[157 106 148 110 148 131 104 125 139 106 161 178 173  83 177  77 110  81
 176  79 169  90 156  95 156 106 149 110] -> tivif
[148 108 153 159 157 152 100  73 108 119 105 110  88  80  94 148  91 126
 138 178 137 125 132 168 143 106 144 175] -> toli
[153 100 152 108 138 125 144 132 126 137 105  73  88 175  80 178 119 168
  91 159  94 157 106 148 111 148 108 143] -> peg
find: [108 153]
toli
find: [157 106 148 111 148]
peg
size: [148 108 153 159 157 152 100  73 108 119 105 110  88  80  94 148  91 126
 138]
19
find: [ 94 148  91]
toli
order: [143 108 148 111 148 106 157  94 159  91 168 119 178  80 175  88  73 105
 137 126 132 144 125 138 108 152 100 153]
peg
size: [148 108 153 159 157 152 100  73 108 119 105 110  88  80  94 148  91 126
 138 178 137 125 132 168 143 106 144]
27

[127 137 115 134 125 125 140] : keve
[123 156 131 137 138 114 136] : Potem
[125 115 139 125 127 134 137] : Feme
[123 156  77 130 114 117 152] : sakez
find: [123 156 131 137 138 114 136]
Potem
order: [115 125 125 127 134 137 140]
keve
size: [123 156  77 130 114]
5
find: [123 156  77 130]
sakez

[133 138 131 135 122 128 132 121 132 109 120 121 130 121 132 124 127 128
 131 127 130 137 118 145 119 131 139 129 137 126 126 127 129 124 126 128
 143] = mifu
[143 132 129 127 127 128 135 126 109 139 132 127 120 130 129 127 131 124
 132 131 121 133 126 126 122 137 119 121 118 137 124 128 145 121 131 138
 130] = med
[139 132 126 125 127 126 127 133 109  87 129 134 170 147 106 127 130 128
 126 112 150 116 145 125 127 130 128 113 124 121 135 130 111 143 103 106
 147] = Romu
[125 116 128 133 121 138 120 131 108 116 136 134 148 141 117 129 133 125
 133 122 137 127 139 142 130 127 131 122 127 128 122 128 136 132 122 119
 141] = vos
[ 93 119 128 133 142 127 115 125 111 105 117 126 138 113 132 122 122 141
 113 123 142 129 138 137 128 117 141 154 136 110 126 130  97 143 119 113
 113] = zomag
size: [139]
1
order: [122 128 130 138 139 121 120 129 126 127 127 126 109 127 118 132 137 119
 127 133 143 131 121 137 131 124 132 124 132 129 128 145 121 126 135 131
 130]
med
find: [139 132 127]
med

[130 134 102 133 134 100  93 155 104 142 109 137 119 123 161 124 134 131
 121 121 122 116 124 164 126 122 156 124 112 111 133 133 100 104  69 132
 147 105 149] = favo
[139 109 107 102 141 114 145  95 112 186 136 121 134 147 122 126 155 134
 146 138 150 140 182 114 116 149 119 107 120 119 118 152 160 104 112 146
  64 112 134] = nazor
[114 138 112 126 146 107 109 104 155 140 134 133 122 150 139 186 119 116
 147 119 112 114 149 141 118 146 182 160 112 145 136 134 102  95  64 120
 121 107 152] = tav
[119 147 101 135 142 108  96 112 158 140 114 133 116 119 176 137 144 108
 135 122 120 107 131 165 140 137 161 157 121 114 139 142 102  92  66 133
 133 111 142] = Ret
[111 147  98 134 120 110  89 110 159 133 107 125 119 119 186 150 139  91
 140 123 120 102 123 168 152 143 160 156 122 110 140 148  97  92  69 133
 130 115 135] = desa
find: [112 186 136 121 134 147 122 126 155 134 146]
nazor
size: [111 147  98 134 120 110  89 110 159 133 107 125 119 119 186 150 139  91
 140 123 120 102 123 168 152 143 160 156 122 110 140 148]
32
find: [136 121 134 147 122 126 155 134 146 138 150]
nazor
order: [ 64  95 102 104 107 107 109 112 112 112 114 114 116 118 119 119 120 121
 122 126 133 134 134 136 138 139 140 141 145 146 146 147 149 150 152 155
 160 182 186]
tav
find: [119 186 150 139]
desa
size: [114 138 112 126 146 107 109 104 155 140 134 133 122 150 139 186]
16
find: [104 155]
tav

[111 130 148 149 136 147 127 152 136  82 120 177 117 112 142  98  84 170
 133 163 153 154 150 166 137 145]  zop
[175  99  84 170 133 147 127 152 136  82 120 177 117 112 142 174 102 150
  94 140 118 159 117 154 148 155]  dez
[129 123 136 119 114 151 129 147 132 107  92 146 136 120 175  98  84 170
 133 163 153 154 150 166 137 145]  tefa
size: [175  99  84 170 133 147 127 152 136  82 120 177]
12
find: [175  98  84 170 133]
tefa
size: [175  99  84 170 133 147 127 152 136  82 120 177 117 112]
14

[125 162  77  95 113 176 164]  tanal
[142  90 116 125  74 145  68]  rudo
[124 145  90 142 116  74  68]  mut
[116  90  68 125 145 142  73]  gatam
size: [125 162  77]
3
order: [ 68 116 145  90 125  74 142]
rudo
order: [ 73 116  90  68 125 145 142]
gatam
order: [125 145 142  73 116  90  68]
gatam
order: [ 68 142  90 116 125  74 145]
rudo
order: [ 73 142 145 125  68  90 116]
gatam
size: [116  90]
2

[163 105  89 114 139 121 140 109]  vezi
[131 136 104 127  94 150 135 148]  pagod
[133  84 106 119 130 106 144 151]  zedem
[ 94  74 123 107 176  91 108 138]  viso
[148 142 113 137 119 137 112 139]  pifir
[148 133 137 131 127 127 128 122]  kupiz
[131 148 122 133 128 127 126 137]  viles
[116  94 121  96 163  81 159  93]  fal
[135 123 113 119 137 112 137 139]  ratu
[ 94 127 125 108 148 119 129 132]  Diso
find: [122 133 128 127 126 137]
viles
find: [113 119 137 112 137]
ratu
order: [122 126 127 128 131 133 137 148]
viles
find: [148 133]
kupiz

[108 166 166 108 165]  Muna
[ 88 187 187  89 187]  zibo
[108 108 165 165 166]  foso
[122 131 132 122 130]  rozi
order: [108 108 165 166 166]
Muna
order: [122 132 131 122 130]
rozi
find: [165 165]
foso
size: [ 88 187 187  89]
4
order: [166 108 165 108 166]
Muna

